Below is a small trained network, with its code and all its weights. Each question gives an input and a target symbol and asks what happens when units are switched off, that is, made to give their printed mean instead of their output.

import numpy as np


def w(rows, s, z=0):
    codes = np.array(rows[::2]) - 128.0
    scale = np.full(codes.shape[1], s)
    scale[-1] = z or s
    return codes * scale


def f(y):
    return np.maximum(y, 0)


def softmax(a):
    e = np.exp(a - a.max(-1, keepdims=True))
    return e / e.sum(-1, keepdims=True)


def log_softmax(a):
    a = a - a.max(-1, keepdims=True)
    return a - np.log(np.exp(a).sum(-1, keepdims=True))


def net(x, mask):
    ids = ['ΔΣΦαβεθλμξπτω'.index(c) for c in x.split()]
    T = len(ids)
    res = E[ids] + P[:T]
    q, k, v = (res @ M[0].T for M in (Q, K, V))
    z = softmax(np.where(np.tri(T) > 0, q @ k.T / 4**0.5, -1e9)) @ v
    res = res + np.where(mask[0], z, O[0][:, -1]) @ O[0][:, :-1]
    y = f(res @ A[0][:, :-1].T + A[0][:, -1])
    res = res + np.where(mask[1:13], y, B[0][:, -1]) @ B[0][:, :-1]
    return log_softmax(res[-1] @ U[:, :-1].T + U[:, -1])


Q, K, V, O, A, B = {}, {}, {}, {}, {}, {}
E = w([
[218,188,140,118,90],'Δ',
[250,68,55,145,87],'Σ',
[108,100,120,74,125],'Φ',
[218,176,128,147,76],'α',
[131,108,158,122,50],'β',
[163,47,176,160,89],'ε',
[117,151,125,65,95],'θ',
[230,154,178,147,81],'λ',
[206,230,114,60,89],'μ',
[145,63,146,110,126],'ξ',
[164,116,104,89,206],'π',
[162,176,88,67,163],'τ',
[235,121,158,193,72],'ω',
],0.016)
P = w([
[68,55,1,108,100],'0',
[204,152,165,143,103],'1',
[205,169,140,151,109],'2',
[166,118,157,100,100],'3',
[203,161,154,128,87],'4',
[189,155,117,107,95],'5',
[196,156,137,110,82],'6',
[207,156,167,116,59],'7',
[187,145,156,100,61],'8',
[181,142,155,91,50],'9',
],0.0079)
Q[0] = w([
[238,115,218,2,59],'head 0',
[91,110,80,215,191],'head 0',
[76,141,167,121,138],'head 0',
[245,68,120,97,145],'head 0',
],0.014)
K[0] = w([
[156,74,8,126,78],'head 0',
[119,158,229,86,144],'head 0',
[89,156,157,134,156],'head 0',
[113,100,54,142,68],'head 0',
],0.016)
V[0] = w([
[205,112,185,236,46],'head 0',
[46,127,105,141,50],'head 0',
[98,5,114,210,153],'head 0',
[120,124,102,155,58],'head 0',
],0.011)
O[0] = w([
[79,91,5,183,100,175],'head 0',
[68,225,149,106,87,130],'head 0',
[106,180,141,193,225,1],'head 0',
[108,148,100,178,104,249],'head 0',
],0.015,0.0057)
A[0] = w([
[205,86,149,32,162,42],'neuron 0',
[142,91,140,32,2,197],'neuron 1',
[96,50,41,167,95,253],'neuron 2',
[54,169,11,219,132,106],'neuron 3',
[59,205,224,243,200,155],'neuron 4',
[176,109,119,77,162,78],'neuron 5',
[198,175,115,191,156,190],'neuron 6',
[214,181,151,85,101,120],'neuron 7',
[201,83,146,126,94,104],'neuron 8',
[183,181,77,161,234,128],'neuron 9',
[151,57,137,179,111,198],'neuron 10',
[176,150,60,147,11,195],'neuron 11',
],0.0077,0.0041)
B[0] = w([
[63,30,187,227,41,180],'neuron 0',
[216,170,84,203,193,253],'neuron 1',
[153,196,165,151,162,201],'neuron 2',
[130,90,176,163,79,214],'neuron 3',
[122,59,46,47,168,153],'neuron 4',
[110,62,114,179,59,146],'neuron 5',
[79,127,133,115,121,158],'neuron 6',
[99,58,166,137,185,205],'neuron 7',
[106,110,64,120,168,176],'neuron 8',
[101,75,170,187,123,154],'neuron 9',
[105,159,90,94,202,155],'neuron 10',
[59,125,119,2,124,247],'neuron 11',
],0.0068,0.029)
U = w([
[198,204,54,92,218,148],'Δ',
[127,139,136,136,173,113],'Σ',
[104,126,159,48,184,141],'Φ',
[142,171,130,90,94,98],'α',
[63,135,157,51,84,155],'β',
[104,97,83,150,189,105],'ε',
[176,209,181,131,133,254],'θ',
[140,167,112,125,107,149],'λ',
[205,88,95,128,87,86],'μ',
[130,122,110,84,255,89],'ξ',
[92,84,162,86,143,32],'π',
[173,145,177,170,101,87],'τ',
[133,158,144,178,65,142],'ω',
],0.0084,0.0061)

Each question gives the input, a string of symbols that net reads in full, and the target symbol t.
The units are the heads (4 rows each of Q, K, V and O) and the neurons (one row each of A and B). Each row of codes is followed by its name. A weight is (code - 128) times the scale printed after its matrix; where a second scale follows, it is the last column's (O, A, B and U).
mask holds one flag per unit, heads first, then neurons. A switched-off unit (its flag False) gives its mean, the last column of its rows in O or B, instead of its output. The means were averaged over made-up inputs and are rounded, as every weight is.
A unit's drop is (log p(t) with every unit on - log p(t) with that unit switched off) / (log p(t) with every unit on - log p(t) with every unit switched off).
The circuit of an input: a set's keep is (log p(t) with only the set's units on - log p(t) with every unit switched off) / (log p(t) with every unit on - log p(t) with every unit switched off). Starting from the 12 units with the biggest drops (on a tie, the unit counted first), units are removed one at a time, each time the one whose removal leaves the highest keep (on an exact tie, the one counted first), for as long as the keep stays at least 0.8.
circuit, biggest first: the units of the circuit, biggest drop first
most important unit: the unit with the biggest drop
top k neurons: the k neurons with the biggest drops, biggest first
input μ β ω τ Δ ξ λ α, target μ: circuit, biggest first => head 0; neuron 1; neuron 2
input θ θ μ μ μ α, target θ: circuit, biggest first => head 0
input μ ω μ β Φ τ μ ξ, target μ: circuit, biggest first => head 0; neuron 1
input τ μ ω μ θ λ ξ μ ω Δ, target τ: circuit, biggest first => head 0; neuron 11; neuron 0
input ω μ μ μ μ θ μ β β, target ω: circuit, biggest first => head 0; neuron 3; neuron 7
input β β μ λ θ Σ β μ ω, target ε: top 2 neurons => neuron 10; neuron 1
input ω μ μ μ, target ω: circuit, biggest first => head 0; neuron 3; neuron 7
input Δ μ Δ ω ω μ Δ β β ω, target Δ: circuit, biggest first => neuron 0; neuron 3
input Δ μ μ λ μ θ μ μ π, target Δ: top 3 neurons => neuron 3; neuron 0; neuron 7
input Δ β β μ π α ω π, target Δ: top 3 neurons => neuron 0; neuron 3; neuron 7
input μ μ Σ α τ ξ Φ β Δ, target ε: top 2 neurons => neuron 10; neuron 0
input μ ω Δ θ μ β β α τ, target μ: top 3 neurons => neuron 1; neuron 0; neuron 2
input Δ μ θ μ μ μ μ β θ, target Δ: top 2 neurons => neuron 0; neuron 3
input ξ μ Δ, target ξ: circuit, biggest first => head 0; neuron 4
input μ θ Σ β μ μ μ Φ, target ε: top 2 neurons => neuron 10; neuron 1
input ξ μ θ β β Φ, target ξ: top 2 neurons => neuron 4; neuron 0
input ω ω β Δ μ Δ, target ω: top 2 neurons => neuron 3; neuron 7
input Δ β μ Φ, target Δ: top 3 neurons => neuron 0; neuron 3; neuron 7
input π β θ Δ β θ μ, target π: circuit, biggest first => head 0; neuron 1; neuron 0; neuron 7
input β θ Δ, target β: most important unit => neuron 1
input μ ξ α ε, target μ: most important unit => head 0
input Δ Φ Δ β, target Δ: top 2 neurons => neuron 0; neuron 3
input τ μ θ θ ξ ω, target τ: circuit, biggest first => head 0; neuron 0
input μ ω π λ μ Φ μ μ Δ Φ, target μ: top 2 neurons => neuron 1; neuron 0
input Σ μ β, target ε: top 2 neurons => neuron 4; neuron 11
